Below are the code and all the weights of a small trained network. Each question names an input and a target symbol and asks about switching units off, where a switched-off unit gives its printed mean instead of its output.

import numpy as np


def w(rows, s, z=0):
    codes = np.array(rows[::2]) - 128.0
    scale = np.full(codes.shape[1], s)
    scale[-1] = z or s
    return codes * scale


def norm(h):
    return h / np.sqrt((h * h).mean(-1, keepdims=True) + 1e-5)


def f(y):
    return y / 2 * (1 + np.tanh(0.7978845608 * (y + 0.044715 * y**3)))


def softmax(a):
    e = np.exp(a - a.max(-1, keepdims=True))
    return e / e.sum(-1, keepdims=True)


def log_softmax(a):
    a = a - a.max(-1, keepdims=True)
    return a - np.log(np.exp(a).sum(-1, keepdims=True))


def net(x, mask):
    ids = ['ΞΩαβδζηπτφ'.index(c) for c in x.split()]
    T = len(ids)
    res = E[ids] + P[:T]
    u = 0
    for l in range(3):
        q, k, v = (norm(res) @ M[l].T for M in (Q, K, V))
        z = softmax(np.where(np.tri(T) > 0, q @ k.T / 2**0.5, -1e9)) @ v
        res = res + np.where(mask[u], z, O[l][:, -1]) @ O[l][:, :-1]
        u += 1
        y = f(norm(res) @ A[l][:, :-1].T + A[l][:, -1])
        res = res + np.where(mask[u : u + 12], y, B[l][:, -1]) @ B[l][:, :-1]
        u += 12
    return log_softmax(norm(res)[-1] @ U[:, :-1].T + U[:, -1])


Q, K, V, O, A, B = {}, {}, {}, {}, {}, {}
E = w([
[125,143,126,126],'Ξ',
[174,132,161,119],'Ω',
[123,91,93,153],'α',
[130,112,125,97],'β',
[130,131,83,118],'δ',
[93,130,97,186],'ζ',
[2,140,48,63],'η',
[96,168,104,107],'π',
[123,127,203,142],'τ',
[99,152,118,132],'φ',
],0.031)
P = w([
[177,238,164,161],'0',
[67,239,131,16],'1',
[47,3,161,174],'2',
[81,42,73,157],'3',
[94,77,60,146],'4',
[131,106,6,131],'5',
[217,117,5,215],'6',
],0.0054)
Q[0] = w([
[153,175,255,68],'0.h1',
[223,47,192,127],'0.h1',
],0.0091)
K[0] = w([
[154,61,190,35],'0.h1',
[2,95,135,56],'0.h1',
],0.0081)
V[0] = w([
[1,150,124,61],'0.h1',
[187,224,183,173],'0.h1',
],0.006)
O[0] = w([
[212,145,74,143,251],'0.h1',
[254,164,60,155,124],'0.h1',
],0.0075,0.0026)
A[0] = w([
[188,119,82,116,181],'0.n1',
[56,173,142,122,137],'0.n2',
[166,67,184,188,211],'0.n3',
[118,131,95,142,253],'0.n4',
[128,115,102,7,47],'0.n5',
[117,177,158,96,41],'0.n6',
[160,126,202,211,169],'0.n7',
[94,130,124,110,36],'0.n8',
[111,120,86,165,228],'0.n9',
[123,124,56,35,153],'0.n10',
[64,78,163,79,31],'0.n11',
[134,103,69,115,148],'0.n12',
],0.011,0.0014)
B[0] = w([
[78,45,152,43,167],'0.n1',
[140,120,89,89,189],'0.n2',
[57,178,105,74,152],'0.n3',
[79,102,81,52,189],'0.n4',
[158,2,100,221,201],'0.n5',
[27,13,141,201,133],'0.n6',
[96,185,156,127,156],'0.n7',
[112,137,74,173,141],'0.n8',
[8,145,104,97,205],'0.n9',
[51,54,214,185,254],'0.n10',
[145,116,184,19,156],'0.n11',
[101,90,163,96,192],'0.n12',
],0.0057,0.0063)
Q[1] = w([
[15,253,12,173],'1.h1',
[245,74,164,157],'1.h1',
],0.0071)
K[1] = w([
[172,219,54,255],'1.h1',
[32,45,134,113],'1.h1',
],0.0054)
V[1] = w([
[135,183,43,163],'1.h1',
[105,120,212,254],'1.h1',
],0.0068)
O[1] = w([
[176,254,44,87,251],'1.h1',
[160,183,11,170,132],'1.h1',
],0.0096,0.0013)
A[1] = w([
[180,123,94,197,160],'1.n1',
[191,108,188,105,188],'1.n2',
[162,145,140,250,221],'1.n3',
[37,118,91,89,66],'1.n4',
[114,139,119,165,35],'1.n5',
[134,142,58,146,129],'1.n6',
[89,105,101,155,3],'1.n7',
[143,66,187,96,57],'1.n8',
[173,82,198,95,205],'1.n9',
[105,206,147,154,241],'1.n10',
[74,141,94,167,65],'1.n11',
[126,167,121,79,162],'1.n12',
],0.013,0.003)
B[1] = w([
[100,78,57,12,126],'1.n1',
[205,165,45,217,143],'1.n2',
[9,17,61,150,137],'1.n3',
[177,123,148,163,254],'1.n4',
[111,219,154,86,124],'1.n5',
[113,38,105,123,172],'1.n6',
[163,185,170,90,154],'1.n7',
[136,66,29,166,157],'1.n8',
[120,127,12,254,161],'1.n9',
[144,2,171,189,179],'1.n10',
[195,179,115,166,183],'1.n11',
[33,132,237,148,158],'1.n12',
],0.0066,0.0098)
Q[2] = w([
[111,218,90,67],'2.h1',
[2,216,169,114],'2.h1',
],0.0072)
K[2] = w([
[167,217,69,82],'2.h1',
[194,215,156,2],'2.h1',
],0.005)
V[2] = w([
[254,211,118,37],'2.h1',
[132,26,107,176],'2.h1',
],0.0052)
O[2] = w([
[59,1,80,239,1],'2.h1',
[196,7,165,190,177],'2.h1',
],0.0079,0.0075)
A[2] = w([
[30,162,70,139,90],'2.n1',
[113,106,136,143,124],'2.n2',
[93,160,152,131,45],'2.n3',
[94,101,92,115,198],'2.n4',
[96,135,116,124,100],'2.n5',
[6,171,169,119,66],'2.n6',
[82,99,119,49,120],'2.n7',
[164,120,82,231,1],'2.n8',
[150,41,112,77,204],'2.n9',
[182,53,86,169,126],'2.n10',
[64,45,166,79,68],'2.n11',
[185,159,156,48,145],'2.n12',
],0.012,0.0035)
B[2] = w([
[73,96,92,173,246],'2.n1',
[119,105,64,127,136],'2.n2',
[154,120,143,84,139],'2.n3',
[147,29,165,145,205],'2.n4',
[171,105,99,125,138],'2.n5',
[177,105,136,76,241],'2.n6',
[118,135,170,52,195],'2.n7',
[124,201,91,96,192],'2.n8',
[117,195,156,34,249],'2.n9',
[125,128,99,78,254],'2.n10',
[217,167,2,136,205],'2.n11',
[156,148,187,237,197],'2.n12',
],0.0084,0.0049)
U = w([
[191,38,92,139,125],'Ξ',
[144,142,116,155,92],'Ω',
[172,158,116,77,101],'α',
[144,92,160,171,253],'β',
[146,155,124,135,134],'δ',
[57,146,70,184,141],'ζ',
[152,153,130,123,113],'η',
[116,132,179,96,191],'π',
[212,176,50,149,79],'τ',
[4,107,143,75,118],'φ',
],0.013,0.0051)

Each question gives the input, a string of symbols that net reads in full, and the target symbol t.
The units are the heads (2 rows each of Q, K, V and O) and the neurons (one row each of A and B). Each row of codes is followed by its name. A weight is (code - 128) times the scale printed after its matrix; where a second scale follows, it is the last column's (O, A, B and U).
mask holds one flag per unit, layer by layer, with each layer's heads first. A switched-off unit (its flag False) gives its mean, the last column of its rows in O or B, instead of its output. The means were averaged over made-up inputs and are rounded, as every weight is.
A unit's drop is (log p(t) with every unit on - log p(t) with that unit switched off) / (log p(t) with every unit on - log p(t) with every unit switched off).
The circuit of an input: a set's keep is (log p(t) with only the set's units on - log p(t) with every unit switched off) / (log p(t) with every unit on - log p(t) with every unit switched off). Starting from the 12 units with the biggest drops (on a tie, the unit counted first), units are removed one at a time, each time the one whose removal leaves the highest keep (on an exact tie, the one counted first), for as long as the keep stays at least 0.8.
circuit, biggest first: the units of the circuit, biggest drop first
most important unit: the unit with the biggest drop
top k neurons: the k neurons with the biggest drops, biggest first
top k neurons in layer l: the k neurons of layer l with the biggest drops, biggest first
input φ β φ β Ξ β α, target α: most important unit	2.n9
input φ β ζ Ω α φ, target φ: top 2 neurons	0.n10; 0.n5
input τ φ η π, target τ: circuit, biggest first	0.h1; 1.n4
input Ξ φ Ξ ζ Ω, target τ: circuit, biggest first	1.n9; 2.n8
input β τ π φ, target β: top 3 neurons	1.n9; 0.n5; 2.n12
input φ φ β φ Ξ, target π: top 4 neurons in layer 1	1.n10; 1.n12; 1.n6; 1.n4
input β β τ φ β π, target β: top 2 neurons	1.n9; 2.n12
input π Ξ φ φ φ, target π: top 4 neurons	1.n12; 1.n10; 0.n5; 2.n11
input Ξ β τ φ, target Ξ: top 3 neurons	0.n5; 0.n10; 0.n1
input φ φ δ, target α: top 2 neurons	2.n11; 0.n1
input π ζ π, target π: top 2 neurons in layer 2	2.n11; 2.n6
input β Ξ Ω Ξ Ω β δ, target α: top 3 neurons	2.n9; 2.n11; 1.n10
input Ω ζ Ω Ξ Ξ, target β: top 2 neurons in layer 1	1.n4; 1.n6
input Ξ Ω τ Ξ φ, target Ξ: top 3 neurons	0.n5; 0.n10; 1.n12
input φ β φ φ Ξ, target π: top 3 neurons	1.n12; 1.n10; 0.n5
input β π π, target β: top 2 neurons	2.n12; 1.n4
input τ δ β φ, target τ: top 3 neurons in layer 1	1.n11; 1.n3; 1.n4
input ζ Ω Ω π, target ζ: top 2 neurons	1.n2; 0.n10
input π ζ φ α, target π: top neuron	1.n10
input Ξ π π, target Ξ: top 3 neurons in layer 2	2.n6; 2.n9; 2.n11
input ζ φ π, target ζ: top neuron in layer 0	0.n2
input φ ζ φ δ π, target φ: top 2 neurons	1.n12; 0.n10
input φ φ α π φ φ π, target φ: top 2 neurons in layer 2	2.n1; 2.n11
input τ φ τ φ, target τ: top 2 neurons in layer 0	0.n6; 0.n11
input β α Ω Ω δ φ, target β: top 2 neurons in layer 2	2.n12; 2.n9
input τ φ β δ β Ω, target τ: top 2 neurons in layer 0	0.n10; 0.n3
input π φ π π, target π: top 2 neurons in layer 1	1.n12; 1.n10
input π φ α β φ, target π: top 2 neurons in layer 2	2.n11; 2.n6
input φ η τ π δ η φ, target φ: top 2 neurons in layer 2	2.n1; 2.n11
input ζ ζ Ω δ π φ, target ζ: top neuron	0.n5
